Below is a small trained network, with its code and all its weights. Each question gives an input and a target symbol and asks what happens when units are switched off, that is, made to give their printed mean instead of their output.

import numpy as np


def w(rows, s, z=0):
    codes = np.array(rows[::2]) - 128.0
    scale = np.full(codes.shape[1], s)
    scale[-1] = z or s
    return codes * scale


def f(y):
    return y / 2 * (1 + np.tanh(0.7978845608 * (y + 0.044715 * y**3)))


def softmax(a):
    e = np.exp(a - a.max(-1, keepdims=True))
    return e / e.sum(-1, keepdims=True)


def log_softmax(a):
    a = a - a.max(-1, keepdims=True)
    return a - np.log(np.exp(a).sum(-1, keepdims=True))


def net(x, mask):
    ids = ['ΓΔΘΞΣαημφψ'.index(c) for c in x.split()]
    T = len(ids)
    res = E[ids] + P[:T]
    u = 0
    for l in range(2):
        r = res
        for j in range(2):
            rows = slice(4 * j, 4 * j + 4)
            q, k, v = (r @ M[l][rows].T for M in (Q, K, V))
            z = softmax(np.where(np.tri(T) > 0, q @ k.T / 4**0.5, -1e9)) @ v
            o = O[l][rows]
            res = res + np.where(mask[u + j], z, o[:, -1]) @ o[:, :-1]
        u += 2
        y = f(res @ A[l][:, :-1].T + A[l][:, -1])
        res = res + np.where(mask[u : u + 4], y, B[l][:, -1]) @ B[l][:, :-1]
        u += 4
    return log_softmax(res[-1] @ U[:, :-1].T + U[:, -1])


Q, K, V, O, A, B = {}, {}, {}, {}, {}, {}
E = w([
[160,100,46,132,175,110,105],'Γ',
[176,77,129,146,172,184,177],'Δ',
[153,121,93,133,167,126,211],'Θ',
[133,171,98,98,198,130,234],'Ξ',
[27,152,127,118,152,169,91],'Σ',
[80,114,139,116,66,146,199],'α',
[108,111,100,142,149,138,43],'η',
[1,165,104,60,133,114,124],'μ',
[106,139,84,144,193,77,109],'φ',
[174,65,101,139,9,129,57],'ψ',
],0.013)
P = w([
[117,130,68,125,199,112,128],'0',
[106,155,205,163,133,77,84],'1',
[57,102,124,130,154,191,132],'2',
[128,63,96,145,153,79,132],'3',
[193,175,146,8,165,199,139],'4',
[82,124,90,165,133,183,156],'5',
[126,43,127,152,171,79,134],'6',
[170,236,211,182,64,107,74],'7',
[88,118,74,182,133,184,151],'8',
[116,29,137,143,168,81,135],'9',
[228,135,141,24,62,178,142],'10',
[93,113,63,199,110,190,164],'11',
[100,11,135,123,155,86,125],'12',
],0.015)
Q[0] = w([
[144,72,126,204,126,18,79],'L0H1',
[58,105,241,251,121,62,150],'L0H1',
[178,217,176,141,94,180,104],'L0H1',
[95,36,81,58,164,117,91],'L0H1',
[99,194,109,90,98,176,98],'L0H2',
[151,146,125,223,57,216,117],'L0H2',
[243,187,172,2,82,190,92],'L0H2',
[144,54,67,53,114,146,162],'L0H2',
],0.0091)
K[0] = w([
[116,103,77,176,107,228,152],'L0H1',
[57,45,35,56,160,187,145],'L0H1',
[163,200,167,36,147,179,117],'L0H1',
[123,124,85,245,138,91,110],'L0H1',
[137,181,89,114,82,135,76],'L0H2',
[208,140,156,94,140,173,78],'L0H2',
[156,248,190,126,107,112,129],'L0H2',
[137,83,215,203,94,40,112],'L0H2',
],0.012)
V[0] = w([
[111,146,92,54,103,95,66],'L0H1',
[93,123,160,167,152,204,67],'L0H1',
[232,46,98,221,95,83,107],'L0H1',
[160,173,54,97,204,130,65],'L0H1',
[159,92,55,125,136,189,101],'L0H2',
[196,133,139,85,129,2,138],'L0H2',
[159,129,116,113,170,108,175],'L0H2',
[93,124,104,96,85,156,222],'L0H2',
],0.011)
O[0] = w([
[46,151,164,48,193,147,63,170],'L0H1',
[103,174,91,172,72,232,36,178],'L0H1',
[198,219,161,151,201,136,161,254],'L0H1',
[144,130,59,42,145,150,63,200],'L0H1',
[190,179,117,131,203,234,143,213],'L0H2',
[166,147,114,120,177,11,93,156],'L0H2',
[251,89,112,109,143,102,182,110],'L0H2',
[139,130,181,142,131,90,254,38],'L0H2',
],0.0075,0.0072)
A[0] = w([
[2,164,67,203,90,140,119,1],'L0N1',
[64,182,35,190,225,62,217,127],'L0N2',
[243,230,165,88,87,174,85,120],'L0N3',
[241,97,175,4,103,71,210,123],'L0N4',
],0.0067,0.004)
B[0] = w([
[254,116,74,191,168,82,199,162],'L0N1',
[61,14,158,91,131,194,21,194],'L0N2',
[159,210,152,194,157,91,113,255],'L0N3',
[217,89,162,138,64,172,217,158],'L0N4',
],0.0077,0.008)
Q[1] = w([
[169,117,212,128,147,141,138],'L1H1',
[146,92,59,87,192,150,80],'L1H1',
[105,196,134,135,154,108,127],'L1H1',
[192,150,157,137,123,118,104],'L1H1',
[76,119,181,80,158,117,154],'L1H2',
[111,75,119,254,71,121,149],'L1H2',
[154,117,94,70,122,129,82],'L1H2',
[99,87,106,200,182,106,155],'L1H2',
],0.0087)
K[1] = w([
[143,112,171,163,119,146,155],'L1H1',
[73,73,98,102,186,149,133],'L1H1',
[141,169,95,120,119,157,115],'L1H1',
[138,167,194,156,143,148,150],'L1H1',
[111,129,166,12,160,125,111],'L1H2',
[114,75,87,159,124,154,141],'L1H2',
[133,127,100,90,86,61,80],'L1H2',
[118,112,86,153,183,93,145],'L1H2',
],0.011)
V[1] = w([
[150,252,150,182,17,42,51],'L1H1',
[27,94,129,152,197,233,163],'L1H1',
[161,151,101,111,135,174,191],'L1H1',
[75,77,193,109,118,135,81],'L1H1',
[151,142,71,212,14,13,96],'L1H2',
[77,189,61,152,166,116,194],'L1H2',
[191,123,155,143,124,40,45],'L1H2',
[164,100,35,195,211,214,205],'L1H2',
],0.0047)
O[1] = w([
[95,117,133,148,157,83,135,2],'L1H1',
[120,149,118,94,102,131,130,222],'L1H1',
[110,148,121,126,84,117,163,139],'L1H1',
[74,157,179,87,133,93,52,106],'L1H1',
[115,130,82,84,254,159,172,89],'L1H2',
[148,129,114,121,146,136,139,90],'L1H2',
[105,99,163,103,131,164,167,254],'L1H2',
[97,115,138,159,145,118,156,191],'L1H2',
],0.0073,0.0054)
A[1] = w([
[116,184,167,42,79,92,126,6],'L1N1',
[168,254,116,187,165,94,135,66],'L1N2',
[66,191,212,157,201,167,159,33],'L1N3',
[162,162,240,78,149,110,110,13],'L1N4',
],0.0096,0.0026)
B[1] = w([
[193,120,148,134,165,102,108,141],'L1N1',
[97,85,213,99,153,146,145,246],'L1N2',
[101,117,6,127,126,92,137,191],'L1N3',
[136,172,105,70,77,115,190,170],'L1N4',
],0.013,0.012)
U = w([
[175,133,170,68,92,157,142,2],'Γ',
[123,86,202,183,181,149,116,145],'Δ',
[237,191,100,191,125,71,171,149],'Θ',
[185,74,117,115,101,88,147,80],'Ξ',
[86,148,74,130,31,194,135,148],'Σ',
[102,109,171,150,21,76,118,199],'α',
[142,223,150,184,100,166,64,206],'η',
[145,49,136,107,123,66,61,66],'μ',
[253,170,79,131,160,38,97,104],'φ',
[74,116,135,61,93,82,140,136],'ψ',
],0.0071,0.0052)

Each question gives the input, a string of symbols that net reads in full, and the target symbol t.
The units are the heads (4 rows each of Q, K, V and O) and the neurons (one row each of A and B). Each row of codes is followed by its name. A weight is (code - 128) times the scale printed after its matrix; where a second scale follows, it is the last column's (O, A, B and U).
mask holds one flag per unit, layer by layer, with each layer's heads first. A switched-off unit (its flag False) gives its mean, the last column of its rows in O or B, instead of its output. The means were averaged over made-up inputs and are rounded, as every weight is.
A unit's drop is (log p(t) with every unit on - log p(t) with that unit switched off) / (log p(t) with every unit on - log p(t) with every unit switched off).
The circuit of an input: a set's keep is (log p(t) with only the set's units on - log p(t) with every unit switched off) / (log p(t) with every unit on - log p(t) with every unit switched off). Starting from all 12 units, units are removed one at a time, each time the one whose removal leaves the highest keep (on an exact tie, the one counted first), for as long as the keep stays at least 0.8.
circuit, biggest first: the units of the circuit, biggest drop first
unit that matters most: the unit with the biggest drop
top k neurons: the k neurons with the biggest drops, biggest first
top k neurons in layer l: the k neurons of layer l with the biggest drops, biggest first
heads that matter: for each layer, one digit per head in row order, 1 if its drop is at least 0.15 and else 0, layers parted by /
input φ ψ Σ η φ η ψ η η ψ ψ η η, target η: circuit, biggest first : [L0H1; L1N2; L1N3]
input α ψ Σ η η Ξ Ξ, target Γ: unit that matters most : L0N2
input φ ψ ψ ψ Γ η α ψ ψ Δ Γ, target ψ: top 2 neurons : [L1N2; L1N3]
input Δ φ φ ψ Σ ψ η μ α Γ ψ, target μ: circuit, biggest first : [L0H1; L0H2; L1N1; L1H1]
input α η Γ ψ α ψ ψ η η ψ ψ Σ ψ, target Σ: circuit, biggest first : [L0H1; L1N2]
input ψ ψ ψ Θ α, target ψ: top 2 neurons in layer 0 : [L0N3; L0N2]
input η Δ η α φ η Γ Δ, target φ: top 2 neurons in layer 1 : [L1N2; L1N1]
input ψ η ψ Θ μ ψ Δ, target Θ: circuit, biggest first : [L0H2; L0H1]
input Ξ η η ψ ψ ψ α, target α: heads that matter : 01 / 01
input η ψ α ψ Δ ψ Σ η ψ μ Ξ, target η: heads that matter : 11 / 00
input φ η α Γ η Σ φ ψ Γ ψ, target φ: heads that matter : 11 / 00
input φ η η ψ ψ Δ, target Σ: heads that matter : 01 / 00
input η Γ ψ η φ ψ η μ ψ μ μ, target μ: circuit, biggest first : [L0H1; L1N1; L0H2]
input Γ Σ ψ Θ, target Ξ: top 2 neurons : [L0N2; L0N4]
input φ ψ η Σ Σ Σ φ Δ, target Σ: circuit, biggest first : [L0H1]
input ψ η ψ φ Γ φ Θ η, target Γ: circuit, biggest first : [L1N2; L0H2; L1N4]
input Δ Σ η μ μ ψ ψ ψ η η ψ η Σ, target η: circuit, biggest first : [L1N2; L0H1]
input α Ξ η Γ ψ, target Ξ: circuit, biggest first : [L0H1; L0H2; L0N4]
input Γ ψ η φ η ψ Σ, target Σ: circuit, biggest first : [L1N2; L0N3]
input Σ μ μ Σ α η Γ Γ, target α: circuit, biggest first : [L0H1]
input φ ψ η ψ Θ Γ ψ μ ψ Γ ψ, target μ: circuit, biggest first : [L0H1; L0H2; L1N1; L1H2]
input Γ ψ ψ Ξ α φ, target Σ: circuit, biggest first : [L1N2; L0N3; L0N2]
input Σ φ Γ Γ η, target φ: circuit, biggest first : [L0H2; L1N1; L1N2]
input Γ Δ ψ α, target α: circuit, biggest first : [L1H2; L0H2; L0H1; L0N2]
input Ξ φ ψ η Σ φ Σ ψ Σ ψ, target Σ: heads that matter : 10 / 10
input ψ ψ η, target Σ: heads that matter : 00 / 00
input η Θ ψ α ψ Γ η ψ, target ψ: unit that matters most : L1N2
input ψ α Γ ψ φ η ψ ψ ψ η Θ, target ψ: top 4 neurons : [L1N2; L1N3; L1N4; L0N3]
input μ ψ Γ Γ η φ Θ φ ψ ψ, target Δ: top 3 neurons : [L0N2; L1N2; L1N3]
